Here is a tiny trained network, its code and every weight. The questions are about switching its units off for an input and a class, where a switched-off unit gives its printed mean instead of its output.

import numpy as np


def w(rows, s, z=0):
    codes = np.array(rows[::2]) - 128.0
    scale = np.full(codes.shape[1], s)
    scale[-1] = z or s
    return codes * scale


def norm(h):
    return h / np.sqrt((h * h).mean(-1, keepdims=True) + 1e-5)


def f(y):
    return y / 2 * (1 + np.tanh(0.7978845608 * (y + 0.044715 * y**3)))


def log_softmax(a):
    a = a - a.max(-1, keepdims=True)
    return a - np.log(np.exp(a).sum(-1, keepdims=True))


def net(x, mask):
    res = np.array(x, float).reshape(1, 3) / 4 @ E
    u = 0
    for l in range(4):
        y = f(norm(res) @ A[l][:, :-1].T + A[l][:, -1])
        res = res + np.where(mask[u : u + 7], y, B[l][:, -1]) @ B[l][:, :-1]
        u += 7
    return log_softmax(norm(res)[-1] @ U[:, :-1].T + U[:, -1])


A, B = {}, {}
E = w([
[66,194,154,196,101,39,47,159,160,50,227],'x0',
[82,95,100,127,255,83,119,70,160,189,232],'x1',
[206,135,53,207,86,97,228,145,135,158,164],'x2',
],0.0082)
A[0] = w([
[134,60,147,57,145,162,168,96,184,208,171,111],'0.n1',
[116,155,192,149,152,204,235,121,92,138,49,129],'0.n2',
[164,164,100,209,109,159,185,185,108,83,206,82],'0.n3',
[102,164,199,72,116,139,37,180,173,143,142,88],'0.n4',
[118,43,100,178,115,99,171,99,162,150,190,74],'0.n5',
[218,48,156,100,150,162,119,74,118,52,138,1],'0.n6',
[115,123,115,108,152,3,78,138,255,111,205,109],'0.n7',
],0.0053,0.0049)
B[0] = w([
[152,68,111,100,138,131,109,163,254,94,88,191],'0.n1',
[161,92,140,115,189,123,138,148,182,85,103,195],'0.n2',
[124,103,230,156,90,200,159,45,150,116,97,182],'0.n3',
[112,125,150,146,126,198,208,84,201,117,91,181],'0.n4',
[68,188,147,103,101,139,129,61,94,127,156,160],'0.n5',
[212,129,113,186,126,213,133,222,118,129,146,110],'0.n6',
[125,39,109,135,138,131,160,156,133,107,91,253],'0.n7',
],0.0092,0.0054)
A[1] = w([
[70,100,61,58,180,123,77,121,116,86,134,104],'1.n1',
[228,134,101,132,102,111,254,180,166,181,184,67],'1.n2',
[167,202,171,120,87,134,158,94,152,94,63,142],'1.n3',
[131,102,177,88,187,137,6,116,160,71,74,113],'1.n4',
[142,220,193,139,97,117,3,146,30,133,140,2],'1.n5',
[182,208,55,230,70,77,219,160,94,133,173,100],'1.n6',
[48,141,169,94,153,149,51,146,81,88,99,48],'1.n7',
],0.0058,0.0042)
B[1] = w([
[98,199,119,179,79,139,171,118,109,183,132,191],'1.n1',
[123,180,214,161,94,205,103,97,101,101,201,190],'1.n2',
[37,111,57,104,129,66,107,91,144,148,130,227],'1.n3',
[130,156,181,181,82,126,190,104,92,142,196,254],'1.n4',
[115,131,72,155,97,149,171,86,200,124,115,121],'1.n5',
[120,181,147,120,138,253,77,93,66,79,196,187],'1.n6',
[125,143,150,165,115,214,126,129,17,132,151,161],'1.n7',
],0.0077,0.0047)
A[2] = w([
[124,143,177,204,68,76,51,253,123,48,179,65],'2.n1',
[83,145,151,148,90,64,195,165,159,59,98,161],'2.n2',
[161,90,126,120,218,105,130,92,90,185,163,77],'2.n3',
[112,82,123,132,89,94,139,85,157,124,102,160],'2.n4',
[129,170,173,140,143,82,67,186,167,59,202,37],'2.n5',
[152,187,91,89,3,125,76,208,51,56,39,50],'2.n6',
[82,179,241,90,170,164,64,171,137,156,77,2],'2.n7',
],0.0076,0.0029)
B[2] = w([
[182,2,118,94,216,200,141,176,108,104,48,239],'2.n1',
[199,170,87,81,122,121,142,80,154,169,77,253],'2.n2',
[50,122,130,161,135,139,67,207,69,63,125,176],'2.n3',
[117,160,128,53,53,100,113,132,138,114,98,206],'2.n4',
[233,3,73,56,119,198,144,164,157,71,78,170],'2.n5',
[68,164,65,189,199,75,74,192,102,202,232,219],'2.n6',
[195,172,130,235,58,194,164,109,68,81,170,157],'2.n7',
],0.0092,0.0053)
A[3] = w([
[37,98,115,149,192,18,79,157,117,166,252,75],'3.n1',
[181,221,46,151,63,116,15,229,142,140,132,80],'3.n2',
[82,177,210,219,89,239,117,42,94,83,231,100],'3.n3',
[175,180,206,55,107,3,112,155,121,178,212,2],'3.n4',
[46,209,54,170,174,89,27,245,142,199,219,112],'3.n5',
[183,237,205,108,91,111,138,115,220,168,148,116],'3.n6',
[149,243,84,109,84,157,96,203,117,130,110,73],'3.n7',
],0.0075,0.0073)
B[3] = w([
[103,162,104,181,190,87,62,154,4,218,96,198],'3.n1',
[74,127,184,144,183,89,131,122,102,181,125,158],'3.n2',
[188,222,163,163,51,167,198,70,179,82,206,255],'3.n3',
[211,103,149,104,99,208,200,115,142,56,179,124],'3.n4',
[83,93,75,154,186,43,46,144,45,233,105,212],'3.n5',
[70,186,93,134,106,46,94,86,124,151,111,145],'3.n6',
[90,77,129,172,197,143,85,104,121,157,202,144],'3.n7',
],0.012,0.0099)
U = w([
[141,216,180,228,57,221,218,40,161,72,212,165],'0',
[41,118,59,210,216,81,68,163,50,215,118,169],'1',
[189,8,83,65,176,204,186,215,202,52,12,178],'2',
[55,208,85,98,62,28,122,59,195,148,71,119],'3',
[219,133,218,6,51,29,37,211,64,70,203,7],'4',
[195,148,227,27,81,33,48,210,83,55,182,7],'5',
[188,136,246,9,66,59,14,203,107,85,200,7],'6',
[188,150,222,32,73,38,61,225,79,61,173,7],'7',
],0.015,0.012)

Each question gives the input, the list of numbers given to net, and the class t.
The units are the neurons (one row each of A and B). Each row of codes is followed by its name. A weight is (code - 128) times the scale printed after its matrix; where a second scale follows, it is the last column's (A, B and U).
mask holds one flag per neuron, layer by layer. A switched-off neuron (its flag False) gives its mean, the last column of its row in B, instead of its output. The means were averaged over made-up inputs and are rounded, as every weight is.
A unit's drop is (log p(t) with every unit on - log p(t) with that unit switched off) / (log p(t) with every unit on - log p(t) with every unit switched off).
The circuit of an input: a set's keep is (log p(t) with only the set's units on - log p(t) with every unit switched off) / (log p(t) with every unit on - log p(t) with every unit switched off). Starting from the 12 units with the biggest drops (on a tie, the unit counted first), units are removed one at a time, each time the one whose removal leaves the highest keep (on an exact tie, the one counted first), for as long as the keep stays at least 0.8.
units of the circuit, in order: the units of the circuit, biggest drop first
k most important neurons: the k neurons with the biggest drops, biggest first
k most important neurons of layer l: the k neurons of layer l with the biggest drops, biggest first
drop of u: that unit's drop, to one decimal
input [-7,-5,-7], class 0: units of the circuit, in order : (2.n7)
input [3,3,1], class 3: 2 most important neurons : (0.n7; 2.n6)
input [7,8,-8], class 0: 4 most important neurons : (2.n6; 1.n3; 0.n4; 1.n7)
input [7,6,-5], class 2: 3 most important neurons : (2.n5; 1.n3; 2.n6)
input [1,3,1], class 3: 4 most important neurons : (0.n7; 2.n6; 2.n1; 3.n3)
input [5,-8,-7], class 1: 4 most important neurons : (2.n6; 0.n3; 1.n3; 1.n2)
input [2,7,7], class 0: 2 most important neurons : (3.n3; 2.n6)
input [-2,-1,3], class 3: 3 most important neurons : (0.n2; 0.n3; 1.n6)
input [-6,-6,0], class 1: 3 most important neurons : (2.n6; 0.n4; 0.n3)
input [1,1,1], class 3: 2 most important neurons of layer 2 : (2.n1; 2.n4)
input [-4,-7,6], class 1: 3 most important neurons : (2.n6; 1.n4; 0.n4)
input [6,5,-3], class 2: 2 most important neurons : (2.n5; 1.n3)
input [7,-8,7], class 1: 3 most important neurons : (1.n4; 2.n6; 0.n4)
input [5,3,4], class 2: 2 most important neurons : (0.n4; 3.n3)
input [-7,3,4], class 2: most important neuron : (3.n3)
input [7,5,7], class 0: 2 most important neurons : (1.n6; 0.n1)
input [0,-1,-3], class 3: 2 most important neurons of layer 0 : (0.n4; 0.n5)
input [-7,-7,-5], class 1: 3 most important neurons of layer 0 : (0.n7; 0.n3; 0.n4)
input [3,1,4], class 0: 2 most important neurons of layer 0 : (0.n1; 0.n2)
input [-1,3,-3], class 3: 2 most important neurons of layer 2 : (2.n6; 2.n1)
input [4,-1,-8], class 0: drop of 2.n2 : 0.0
input [2,-5,1], class 1: drop of 2.n6 : 1.9
input [0,-8,0], class 1: drop of 2.n6 : 0.7
input [7,5,4], class 2: drop of 2.n5 : 0.2
input [1,2,2], class 3: most important neuron of layer 2 : (2.n1)
